Here is a tiny trained network, its code and every weight. The questions are about switching its units off for an input and a class, where a switched-off unit gives its printed mean instead of its output.

import numpy as np


def w(rows, s, z=0):
    codes = np.array(rows[::2]) - 128.0
    scale = np.full(codes.shape[1], s)
    scale[-1] = z or s
    return codes * scale


def f(y):
    return np.maximum(y, 0)


def log_softmax(a):
    a = a - a.max(-1, keepdims=True)
    return a - np.log(np.exp(a).sum(-1, keepdims=True))


def net(x, mask):
    res = np.array(x, float).reshape(1, 4) / 4 @ E
    y = f(res @ A[0][:, :-1].T + A[0][:, -1])
    res = res + np.where(mask, y, B[0][:, -1]) @ B[0][:, :-1]
    return log_softmax(res[-1] @ U[:, :-1].T + U[:, -1])


A, B = {}, {}
E = w([
[210,243,96,165],'x0',
[167,150,246,106],'x1',
[128,128,128,127],'x2',
[154,140,97,2],'x3',
],0.0065)
A[0] = w([
[133,140,117,128,135],'neuron 0',
[100,99,141,116,211],'neuron 1',
[111,123,76,137,221],'neuron 2',
[139,122,135,121,130],'neuron 3',
[156,137,93,5,149],'neuron 4',
[199,175,101,154,141],'neuron 5',
[117,120,145,195,242],'neuron 6',
[111,112,136,120,184],'neuron 7',
[138,131,135,132,109],'neuron 8',
[130,130,132,122,117],'neuron 9',
[111,124,82,136,209],'neuron 10',
[165,140,245,108,162],'neuron 11',
[125,124,126,132,129],'neuron 12',
[140,127,133,133,114],'neuron 13',
[142,128,135,133,112],'neuron 14',
[96,86,144,113,230],'neuron 15',
[123,125,109,132,166],'neuron 16',
[128,128,121,125,124],'neuron 17',
[119,126,137,124,134],'neuron 18',
[89,81,147,111,245],'neuron 19',
[125,124,125,131,128],'neuron 20',
[113,120,73,138,218],'neuron 21',
[130,129,137,132,122],'neuron 22',
[126,124,127,118,121],'neuron 23',
[111,124,148,198,254],'neuron 24',
[129,130,121,125,121],'neuron 25',
[122,121,95,135,202],'neuron 26',
[120,126,122,125,129],'neuron 27',
[134,135,160,122,137],'neuron 28',
[180,162,108,147,137],'neuron 29',
[135,130,142,137,114],'neuron 30',
[127,137,123,126,115],'neuron 31',
[143,128,136,134,111],'neuron 32',
[129,134,136,116,112],'neuron 33',
[114,125,123,131,140],'neuron 34',
[131,116,147,118,121],'neuron 35',
],0.023,0.0033)
B[0] = w([
[129,120,119,144,142],'neuron 0',
[134,101,164,106,184],'neuron 1',
[148,88,85,117,181],'neuron 2',
[129,124,137,138,138],'neuron 3',
[253,164,148,146,249],'neuron 4',
[116,174,55,171,202],'neuron 5',
[51,108,112,109,198],'neuron 6',
[132,112,149,116,162],'neuron 7',
[124,144,123,121,135],'neuron 8',
[129,125,133,138,133],'neuron 9',
[146,91,89,120,175],'neuron 10',
[84,206,213,155,232],'neuron 11',
[126,121,129,131,134],'neuron 12',
[125,140,124,122,134],'neuron 13',
[123,144,123,117,136],'neuron 14',
[137,92,176,97,201],'neuron 15',
[133,110,114,130,148],'neuron 16',
[132,135,124,121,133],'neuron 17',
[124,118,138,143,139],'neuron 18',
[139,88,184,90,212],'neuron 19',
[127,121,128,132,133],'neuron 20',
[152,94,80,101,183],'neuron 21',
[125,139,128,119,135],'neuron 22',
[133,142,130,113,137],'neuron 23',
[44,105,110,109,203],'neuron 24',
[132,135,124,121,133],'neuron 25',
[140,102,102,120,163],'neuron 26',
[130,135,124,111,136],'neuron 27',
[116,147,150,135,156],'neuron 28',
[119,161,74,158,182],'neuron 29',
[124,152,126,108,139],'neuron 30',
[130,126,127,137,133],'neuron 31',
[123,146,124,116,137],'neuron 32',
[130,117,139,152,138],'neuron 33',
[128,130,123,110,141],'neuron 34',
[121,120,147,151,147],'neuron 35',
],0.083,0.013)
U = w([
[88,9,113,47,182],'0',
[32,118,221,91,127],'1',
[238,54,139,74,177],'2',
[186,157,247,130,84],'3',
[69,94,4,141,169],'4',
[18,203,112,172,165],'5',
[221,135,34,173,88],'6',
[169,236,141,223,2],'7',
],0.0037,0.00095)

Each question gives the input, the list of numbers given to net, and the class t.
The units are the neurons (one row each of A and B). Each row of codes is followed by its name. A weight is (code - 128) times the scale printed after its matrix; where a second scale follows, it is the last column's (A, B and U).
mask holds one flag per neuron, in row order. A switched-off neuron (its flag False) gives its mean, the last column of its row in B, instead of its output. The means were averaged over made-up inputs and are rounded, as every weight is.
A unit's drop is (log p(t) with every unit on - log p(t) with that unit switched off) / (log p(t) with every unit on - log p(t) with every unit switched off).
The circuit of an input: a set's keep is (log p(t) with only the set's units on - log p(t) with every unit switched off) / (log p(t) with every unit on - log p(t) with every unit switched off). Starting from the 12 units with the biggest drops (on a tie, the unit counted first), units are removed one at a time, each time the one whose removal leaves the highest keep (on an exact tie, the one counted first), for as long as the keep stays at least 0.8.
units of the circuit, in order: the units of the circuit, biggest drop first
top k neurons: the k neurons with the biggest drops, biggest first
drop when u is switched off: that unit's drop, to one decimal
input [-1,4,4,-2], class 1: units of the circuit, in order : neuron 4
input [1,3,-8,-2], class 5: units of the circuit, in order : neuron 19; neuron 4
input [-1,-8,6,1], class 2: top 3 neurons : neuron 24; neuron 6; neuron 5
input [1,-1,1,6], class 6: units of the circuit, in order : neuron 11; neuron 19
input [-5,0,-1,1], class 2: top 2 neurons : neuron 11; neuron 24
input [-7,-1,-7,-2], class 0: units of the circuit, in order : neuron 11; neuron 4
input [1,-7,6,7], class 6: top 2 neurons : neuron 19; neuron 15
input [-7,-4,-7,1], class 2: top 2 neurons : neuron 24; neuron 6
input [0,5,-4,-6], class 1: top 2 neurons : neuron 5; neuron 29
input [-6,-2,-1,0], class 0: drop when neuron 4 is switched off : 2.6
input [-6,-3,8,-1], class 0: drop when neuron 4 is switched off : 1.4
input [-2,-1,1,2], class 2: drop when neuron 11 is switched off : 1.4
